Below are the code and all the weights of a small trained network. Each question names an input and a class and asks about switching units off, where a switched-off unit gives its printed mean instead of its output.

import numpy as np


def w(rows, s, z=0):
    codes = np.array(rows[::2]) - 128.0
    scale = np.full(codes.shape[1], s)
    scale[-1] = z or s
    return codes * scale


def f(y):
    return np.maximum(y, 0)


def log_softmax(a):
    a = a - a.max(-1, keepdims=True)
    return a - np.log(np.exp(a).sum(-1, keepdims=True))


def net(x, mask):
    res = np.array(x, float).reshape(1, 4) / 4 @ E
    y = f(res @ A[0][:, :-1].T + A[0][:, -1])
    res = res + np.where(mask, y, B[0][:, -1]) @ B[0][:, :-1]
    return log_softmax(res[-1] @ U[:, :-1].T + U[:, -1])


A, B = {}, {}
E = w([
[151,34,165,66,248],'x0',
[229,46,80,70,124],'x1',
[115,250,86,104,169],'x2',
[68,87,124,123,219],'x3',
],0.012)
A[0] = w([
[131,107,82,109,109,17],'N1',
[101,45,226,146,123,217],'N2',
[219,78,49,108,45,205],'N3',
[245,90,141,78,170,93],'N4',
[135,188,143,139,149,2],'N5',
[124,86,116,89,249,107],'N6',
],0.017,0.0032)
B[0] = w([
[149,158,146,187,149,147],'N1',
[90,64,150,158,86,219],'N2',
[250,139,78,151,64,235],'N3',
[173,105,217,37,140,230],'N4',
[125,162,130,118,141,162],'N5',
[110,125,54,184,217,250],'N6',
],0.022)
U = w([
[170,65,171,84,156,67],'0',
[145,199,152,41,147,105],'1',
[57,66,168,162,83,133],'2',
[88,100,126,130,214,129],'3',
[15,247,165,130,107,254],'4',
[155,162,95,124,70,105],'5',
],0.013,0.0059)

Each question gives the input, the list of numbers given to net, and the class t.
The units are the neurons (one row each of A and B). Each row of codes is followed by its name. A weight is (code - 128) times the scale printed after its matrix; where a second scale follows, it is the last column's (A, B and U).
mask holds one flag per neuron, in row order. A switched-off neuron (its flag False) gives its mean, the last column of its row in B, instead of its output. The means were averaged over made-up inputs and are rounded, as every weight is.
A unit's drop is (log p(t) with every unit on - log p(t) with that unit switched off) / (log p(t) with every unit on - log p(t) with every unit switched off).
The circuit of an input: a set's keep is (log p(t) with only the set's units on - log p(t) with every unit switched off) / (log p(t) with every unit on - log p(t) with every unit switched off). Starting from all 6 units, units are removed one at a time, each time the one whose removal leaves the highest keep (on an exact tie, the one counted first), for as long as the keep stays at least 0.8.
circuit, biggest first: the units of the circuit, biggest drop first
k most important neurons: the k neurons with the biggest drops, biggest first
drop of u: that unit's drop, to one decimal
input [-5,-4,6,1], class 4: most important neuron -> N3
input [1,-1,-1,-2], class 2: circuit, biggest first -> N3, N4, N6
input [7,-8,8,-5], class 4: circuit, biggest first -> N4, N5
input [0,-6,3,2], class 4: circuit, biggest first -> N3, N6
input [5,-5,-3,2], class 3: 2 most important neurons -> N6, N3
input [3,-2,-2,-8], class 5: 2 most important neurons -> N4, N3
input [-5,2,-3,5], class 5: 2 most important neurons -> N4, N2
input [-1,3,0,-2], class 5: drop of N3 -> 0.3
input [8,4,-6,8], class 3: drop of N6 -> 4.5
input [-8,-6,-1,-4], class 4: drop of N3 -> 0.7
input [-1,2,8,4], class 3: 2 most important neurons -> N3, N4
